Rows, each with roughly how far along a hidden order it lies (0 to 10):
(in the rows, 128 means zero)
[140 135  88 136 127 159 117 109 128  75 123 128 140  77 140  98 172 131
 168 176 144 164 124 128 127 188 134 159 126  83 104 131 118 174  96 156
  99 124]
0
[110 178 108 161 107 113 117 141 116 138 125 101 102  95 161 104  96 117
 173 162 116 128 106 198  78 157 157 115 126 104 124 166  90 125 136 146
 131 114]
6
[101  64  60 120 150  93 158 190 155 199  96 125  89 137 131 136  48  99
 128 176 102  96 145 110 118  64 116 130 113 154 184 116 128  90 147 127
 123 126]
10
[131 125  83 153 117 163 127 132 137  94 121 117 124  54 159 110 171 125
 180 192 128 161 120 157 115 176 131 149 106  83 122 136  89 165 116 143
  85 116]
1
[104  73  77 122 142 100 157 178 147 187 101 122 102 161 124 149  70  95
 126 178 111  99 132 104 116  66 119 137 108 161 175 128 137 107 149 122
 128 136]
10
[118 171 119 162 100 130 116 129  97 118 134 105 116 114 160 119 116 102
 171 142 130 142  95 188  59 173 161 120 119  98 109 170  99 145 136 141
 134 111]
5
[111 162  93 166 106 133 117 117 104 107 136 100 108  88 156 118 128 102
 176 156 112 151  97 181  59 173 170 125 113  95 108 179  91 142 137 144
 122 105]
4
[110 156  98 172 110 136 121 125 117 118 135 103 101  94 166 116 142 105
 171 157 115 144 111 193  67 161 165 128 109  92 115 171  84 145 140 142
 120 105]
4
[158  99 120 142 111  97 111  64 138 147 111 148 122  52 130  96 189 180
 151 161 162 123 152 140 188 148  79 180 144 116 171  71  92 111 102 124
  88 103]
0

New part:
[ 94  79 141 133 127 135 111 126 159 125 144 126 113 135  66 132 115 116
 112 113 157 143 136 140 137 108]
6
[107  99 131 131 166 146 135 124 139 124 137 120  92 140  92 142 114 121
 109 116 182 125 137 124 128 100]
5
[112 104 132 133 125 127 122 126 145 125 122 126 110 137 107 134 113 126
 112 120 149 138 136 123 129 126]
5
[ 98  85 133 132 154 135 125 117 160 122 145 125 100 147  67 138 118 118
 112 114 166 135 107 135 129 106]
7
[112  99 128 136 160 144 137 121 135 116 133 120  91 141 117 141 115 122
 109 118 175 128 140 125 126 104]
5
[ 94  99 128 134 103 106 106 121 157 121  78 136 122 138  90 133 114 130
 112 121 136 138 123 113 125 160]
6
[158 150 156 124 122 152 105 153 136 148 197 124 168  98 154 115 130 130
 132 127 145 127 112 149 152  85]
0
[185  88 142 169  80 139  72 165  97  98 255 116 127 119 200 169 136 132
 214 148 220 158 255 177 132 140]
3
[103 101 117 135 169 132 150 105 135 118 107 125  85 149  74 141 123 124
 119 122 156 121 138 115 115 122]
7
[141 141 127 126 129 135 141 133 124 122 115 125 125 126 162 140 116 132
 121 133 137 123 135 115 129 115]
2
[ 94  64 143 138 156 165 108 123 157 114 207 117  93 151  64 146 117 113
 121 112 205 146 168 161 137  83]
7
[155 155 131 119 152 139 159 134 126 135 127 123 141 122 145 133 119 129
 119 131 146 119 105 129 137  91]
2
[100  60 133 147 158 147 149 103 145  97 178 121  72 153  29 160 136 120
 149 124 182 140 195 140 113 106]
10
[147 184 134 103 145 119 154 135 134 148  93 130 165 111 144 108 123 131
  96 124 106 111  48 103 136  89]
1
[102  95 142 127 135 131 114 133 159 134 144 125 114 136  70 129 116 119
 114 113 162 139 126 134 137 107]
6
[104 101 118 139 141 129 134 111 133 114  86 130  93 146  86 144 123 125
 128 126 152 128 142 117 118 139]
7

[134 123 172 124 190 118 140 114 124 100 154 126  94 200 122 100 180 130
 255 155  92  92 158  99 202 115 167 152 113 110 185  29  64  64 134  83
 115]
0
[ 64 116 139 119 107 135 111 147 125 159 176 164 133 128 130 167 182 168
 153 134 110 118 119  99  89 133  96  73 119 123  79  96 119 104 125 113
  78]
5
[127 119 118 114 149 137 110 104 128 109 171 136 108 173 119 115 165 160
 255 135 112 135 153  97 124 225 167  97 125 106 160  93  93 149 112  88
  93]
3
[164 126 139 124 163 123 142 129 118 120 122 101 123 114 124 103 119  99
 127 155 131 107 116 114 150 103 129 158 124 128 168 120 131 132 154 116
 149]
0
[ 19 111 138  93 117 168 109 138 118 133 160 161 153  93 147 158 185 141
  94 118 133 123  52 137  52 141  98  29 123 115  65  97 128 128  97 104
  57]
10
[134 118 145 101 169 123 146 153 105 152 167 153 145  71  99 136 158  90
 148 158 116  91 139 121 145 100  90 144 136 138 115  86 162 118 176 132
  97]
0
[186 124 156 122 179 131 143 119 115 108 128  68 119 102 125  88 136  86
 225 138 128 107  70 112 141 121 156 133 131 121 190  99 100 150 141  88
 139]
4
[132 142 174 158 119 135 121 128 124 117  87  75 128 146 164 146 131 139
  92 110 141 101  70 159 103 112 158 103 125 135 141 123  85  78 100  95
 150]
3
[201 146 128 193 128  99 115 120 133 130 106  27 130  96 129 156 120 153
 114  95 142 120 102 160 119  92 149 125 128 164 176 182  76  98 128  85
 198]
9
[107 116 126 131 115 166 111 133 125 116 153 121 117 168 142 109 166 148
 175 139 119 138 141  92 108 140 125  92 113 111 130 113 123 135 128 112
 117]
1
[122 122 122 127 131 136 124 136 116 153 170 127 137  94 112 159 158 122
 195 135 127 108 140 141 103 188 126 107 133 142 118 126 132 141 154 107
  92]
3
[164 129 168 122 169 152 134 130 106 117 109  68 130  88 142 109 157  93
 166 123 128 112  46 120 123 131 143 106 136 121 158  91 113 134 129 118
 113]
4
[133 124 121 138 107 139 107 133 126 142 125  82 139  82 142 140 133 147
  92 117 145 138  56 110  61 136 114  77 126 130 123 162 127 161 117 116
 133]
8
